Questions about the matrix below. Rows and columns are numbered from 1.
1) Find the entry just right of 30.
2) Find the entry in row 2 and column 1.
3) Find the bottom-right entry.
4) Find the entry in row 1 and column 1.
5) Find the entry directly below the smallest entry.
6) Find the entry just right of -56.
7) Find the top entry of the column that holds the smallest entry.
8) Find the entry at row 1, column 3.
[[ -7  -3   3  16   0  38  36 -22  12  37 -59  -9 -24]
 [ -2  29 -31  63 -17 -54 -38 -19  11  12 -31  10 -29]
 [ 23  29  -6 -43 -39   1  63  16  30  -8 -14  -2  19]
 [  8  37 -26  29 -46 -49 -12  -3  -1 -16 -10  11   2]
 [ 41 -49 -25  18  18   7 -62 -27 -31  42   8   6 -20]
 [-54  22 -38 -20 -42 -12  38  11 -56 -16 -25  23   9]]
1) -8
2) -2
3) 9
4) -7
5) 38
6) -16
7) 36
8) 3

[[21.42, -219.76, -9.82, 144.55, 56.15, -65.19, -45.77], [-152.76, -94.86, -10.38, -108.79, -163.13, -0.28, -17.76], [85.55, 176.10, 121.32, -61.10, 29.80, 71.31, -35.41], [-217.07, -134.30, -146.52, -73.71, 55.92, -101.98, -12.14], [-111.13, 144.47, 14.88, -90.37, -127.32, 37.16, -137.29], [-153.84, 32.34, -3.57, -49.04, -142.72, -146.49, 48.02], [-119.61, 44.91, -1.14, -45.81, -243.89, -2.58, -175.64], [-75.06, 4.04, 8.99, -104.63, -154.89, -112.27, -26.22], [84.85, 4.62, -83.86, -188.94, 49.65, -100.60, -23.65], [80.26, -101.24, -188.79, -131.34, -59.20, -135.37, -186.99], [92.49, 15.83, 23.14, -41.42, -19.33, 89.14, 12.50]]
The entry just left of the centre entry -> -3.57
The median entry -> -41.42
Give the entry just right of -111.13.
144.47
Give the 1st entry in reading order.
21.42
Give the entry just right of -219.76.
-9.82
The entry at the centre: -49.04
Give the entry just right of 4.04.
8.99
Give the 4th entry in reading order.
144.55
Give the entry just left of -188.79.
-101.24
The entry just right of 85.55 is 176.10
Give the entry just right of the largest entry.
121.32
The entry just left of the largest entry: 85.55
Give the entry just left of -154.89.
-104.63
The smallest entry -> -243.89
The 3rd smallest entry -> -217.07
Give the entry just right of -10.38.
-108.79
The entry just left of -12.14 -> -101.98
Give the fifth entry in reading order.
56.15
Give the entry just left of -175.64.
-2.58
The entry just right of -188.79: -131.34
The entry just left of 4.62 -> 84.85

Questions about the grid below.
1) What is the entry in the bottom-left corner?
2) What is the top-left entry?
3) What is the entry directly above -36?
4) What is the entry directly below 1?
5) What is the last entry, reading row by row?
6) What is the 5th entry in reading order?
7) What is the top entry of the column that holds the largest entry?
8) What is the smallest entry in the last row?
array([[ 17, -37,  13, -22,  16,  12,   5, -12, -12],
       [ -5,  -2, -12,   8,  -4,  -6,   7,   2,  -1],
       [ -7,  14,   5,   1, -34, -14, -19,  13,  32],
       [-18,  -5,  -5,   2,  -5,  -1,  18,   0,  25],
       [ 28, -30,   5, -17,   7,  -9, -14, -19, -25],
       [ -2,   7,  -5,   4,  -8,  -1,  -1,   9,  -3],
       [ -7,  11, -13,  23,   3,  -6,  14,  -2,  -6],
       [ -2,  12,  -9,  11,  -9,  -5,   4,  15, -11],
       [-13,  -3, -29, -22,   7,  39,  25,   2,   4],
       [  4,  14,  18,  17,  12,  -6,  -5, -15,  -2],
       [-18,  -8,   6,  -2,   4,  -1,  -3,   8,  11],
       [ 12, -38, -15, -12, -18,  -4,  21, -12,  12],
       [ 14, -32,  14, -23,  11,  18,  13, -12,  -3],
       [-15,  17, -14,  29,  10,  -5,  25, -10,  -1],
       [-11,   2, -35, -21,  -3,  54,  50,   5,  25],
       [  2, -12,  -2,  -9,  -9, -23, -36,  -2,  -1]])
1) 2
2) 17
3) 50
4) 2
5) -1
6) 16
7) 12
8) -36
